[128 = 0]

[142 122 123 124 129 148 111 129 134 112 112 128 130 128 103 122  76 116
 126  98 141 121 145 161 122 128 143 131 145 143 142] -> H, Q348
[125 128 115 114 134 128 115 127 110 143 136 160 125 137 110 120  76 160
 108  99 149 107 137   4 139 129 139 127 152 139 137] -> U, Q732
[137 129 108 128 134 129 128 128 112 126 134 135 138 141 107 116  65 129
 124 102 160 129 129 169 134 125 135 112 138 159 152] -> H, Q156
[129 137 118 123 144 119 109 129 136 123 124 129 134 134 109 116  77 148
 120 104 152 130 141 148 135 129 145 124 141 147 157] -> U, Q732
[148 128 117 135 124 162 110 130 128 120 127 130 116 135 105  95  63 111
 138 104 136 127 151 182 140 109 149 116 138 137 156] -> F, Q674
[161 125 109 130 130 177 126 134 121 130 118 126 138 141 116 116  60 126
 132  86 151 124 123 172 143 131 132 129 144 150 152] -> H, Q348
[138 123 128 133 122 126 103 127 111 129 126 132 137 129 107 122  77 152
 116  94 146 116 115 155 135 131 135 129 126 156 141] -> T, Q348
[133 101 116 137 123 133 106 134 109 118 116 115 122 135 113 121  78 118
 136 107  65 118 135 176 147 126 142 140 132 139 162] -> F, Q156
[150 104 105 142 120 137  84 135 124 134 111 124 118 132 106 132  75  88
 145 100 120 118 132 156 135 127 151 130 144 136 163] -> F, Q156
[151 120 104 144 122 133 110 135 118 135 107 129 121 141 100 103  54 118
 136 104 133 117 137 184 139 119 143 114 135 150 153] -> F, Q156
[147 109 106 124 130 131 118 133 120 121 115 125 127 130 120 118  63 122
 141  99 135 101 139 177 142 126 146 128 144 127 146] -> H, Q156
[131 123 127 101 136 129 109  84 114 136 131 125 121 130 116  98  77 131
 132 105 142 120 127 131 134 116 142 122 153 142 151] -> T, Q732
[135 124 111 133 129 142 115 139 126 120 121 130 136 134 115 121  80 145
 120 111 136 130 147 166 150 120 134 127 130 149 139] -> U, Q156
[131 126 128 130 122 143 115 128 122 113 118 118 135 127 135 135  92 133
 130  95 139 123 141 125 148 112 150 130 138 148 142] -> U, Q674
[163 125 116 128 127 133 133 138 109 127 115 129 112 136 112 103  69 106
 133  88 146 121 141 171 140 124 150 127 134 139 168] -> F, Q674
[136 127 114 125 129 152 119 122 120 117 123 137 107 123 110 121 108 115
 129 107 124 129 136 128 129 119 142 130 148 137 140] -> H, Q732
[131 123 118 132 116 137 140 137 122 134  96 133 142 130 130 116  88 117
 125 100 134 125 134 157 141 122 140 134 134 141 130] -> U, Q156
[144 129 118 116 131 124 121 133 111 115 119 112 128 129 116 111  99 125
 136  85 135 122 133 151 135 124 144 126 128 140 144] -> H, Q674
[124 126 119 118 133 119 108 129 116 122 135 121 129 127 149 119  93 153
 113 111 141 123 130 163 127 129 123 109 124 132 146] -> U, Q753
[129 109 116 252 125 123 109 123 118 129 115 121 134 138 115 118  85 133
 137 116 110 120 129 169 146 116 143 131 130 134 148] -> F, Q156
[129 117 113 138 127 145 114 125 119 134 124 138 118 140 106 110  61 131
 134  70 135 121 140 168 140 110 155 126 133 153 156] -> F, Q348
[128 120 108 137 132 138 125 127 111 132 128 126 141 133 120 123  92 139
 120  98 133 121 136 152 136 104 135 135 135 145 140] -> S, Q348
[136 121 105 125 133 142 129 135  94 121 117 112 133 119 113 120  73 119
 137  95 141 128 141 165 123 119 148 135 133 140 140] -> H, Q674
[155 122 117 142 124 132 125 133 124 126 132 127 136 139 114 131  88 126
 122 107 144 127 128 150 138 133 133 124 133 139 145] -> U, Q348
[124 124 122 112 138 120 122 130 133 133 133 124 151 126 120 128 103 137
 128 110 122 130 127 120 128 119 138 111 143 131 135] -> T, Q753
[122 125 126 132 142 104 124 112 123 117 124 122 141 122 127 126 113 124
 132 115 137 113 136 145 132 118 136 135 126 141 136] -> S, Q348

[119 133 140 137 143 123 140 131 127 122 135 129 124 139 130 118 133 130
 126 128 135 132 133 128 127 127 130 128 107 131 124] -> (20), Q344
[131 127 129 131 157 125 134 125 119 119 133 129 126 139 128 119 129 134
 123 130 127 127 119 124 123 118 126 122 119 125 119] -> (15), Q344
[122 119 120 122 144 138 140 113 120 123 122 124 125 148 120 118 134 139
 127 125 128 126 112 115 122 123 126 121 126 119 116] -> (15), Q509
[124 130 129 125 133 129 150 116 119 124 123 127 124 160 125 120 139 132
 134 126 132 129 103 125 123 146 127 129 118 122 108] -> (20), Q344
[100 130 121 117 118 127 141 127 123 130 113 114 120 140 128 114 132 135
 128 128 140 129 138 124 128 140 130 124 115 121 128] -> (20), Q739
[126 122 126 133 135 128 150 121 120 123 122 125 122 158 120 118 139 132
 122 126 136 128 110 124 124 139 125 125 124 119 113] -> (20), Q739
[113 135 146 131 117 121 141 135 126 120 134 124 122 136 134 119 135 131
 130 129 132 132 135 122 132 139 132 129 102 132 123] -> (20), Q344
[129 125 128 138 123 130 149 127 116 125 122 123 128 138 119 121 137 127
 123 122 136 129 117 131 128 137 129 129 131 120 123] -> (20), Q739
[113 128 132 119 108 126 136 127 124 129 121 122 122 136 130 122 129 134
 127 128 131 126 134 119 125 136 126 121 115 127 123] -> (20), Q509
[116 138 155 135 128 124 127 143 140 130 140 139 120 124 131 127 126 126
 127 131 131 132 142 127 126 123 133 128 108 139 130] -> (20), Q509
[130 125 125 137 126 134 154 120 116 130 116 125 126 151 113 123 139 127
 126 123 135 130 104 132 128 140 130 130 134 116 114] -> (20), Q739
[106 129 136 125 115 119 126 138 140 135 128 127 121 130 135 123 128 128
 122 130 135 127 151 122 133 136 127 124 114 134 134] -> (20), Q344
[ 91 142 172 136  81 114 117 165 153 134 146 137 112  94 141 126 120 126
 111 135 138 132 185 124 134 118 133 120  92 153 155] -> (20), Q344
[124 130 136 122 122 124 140 125 122 126 126 129 123 140 129 126 131 130
 129 129 130 127 114 118 121 134 127 125 112 130 115] -> (20), Q509
[127 120 127 129 123 131 137 126 119 120 123 115 127 126 128 123 132 134
 119 128 128 126 129 126 126 119 125 121 128 120 130] -> (15), Q739
[ 96 132 121 120 134 127 146 122 126 132 115 118 122 152 125 111 135 136
 130 126 135 129 131 121 128 139 130 129 112 121 121] -> (20), Q344
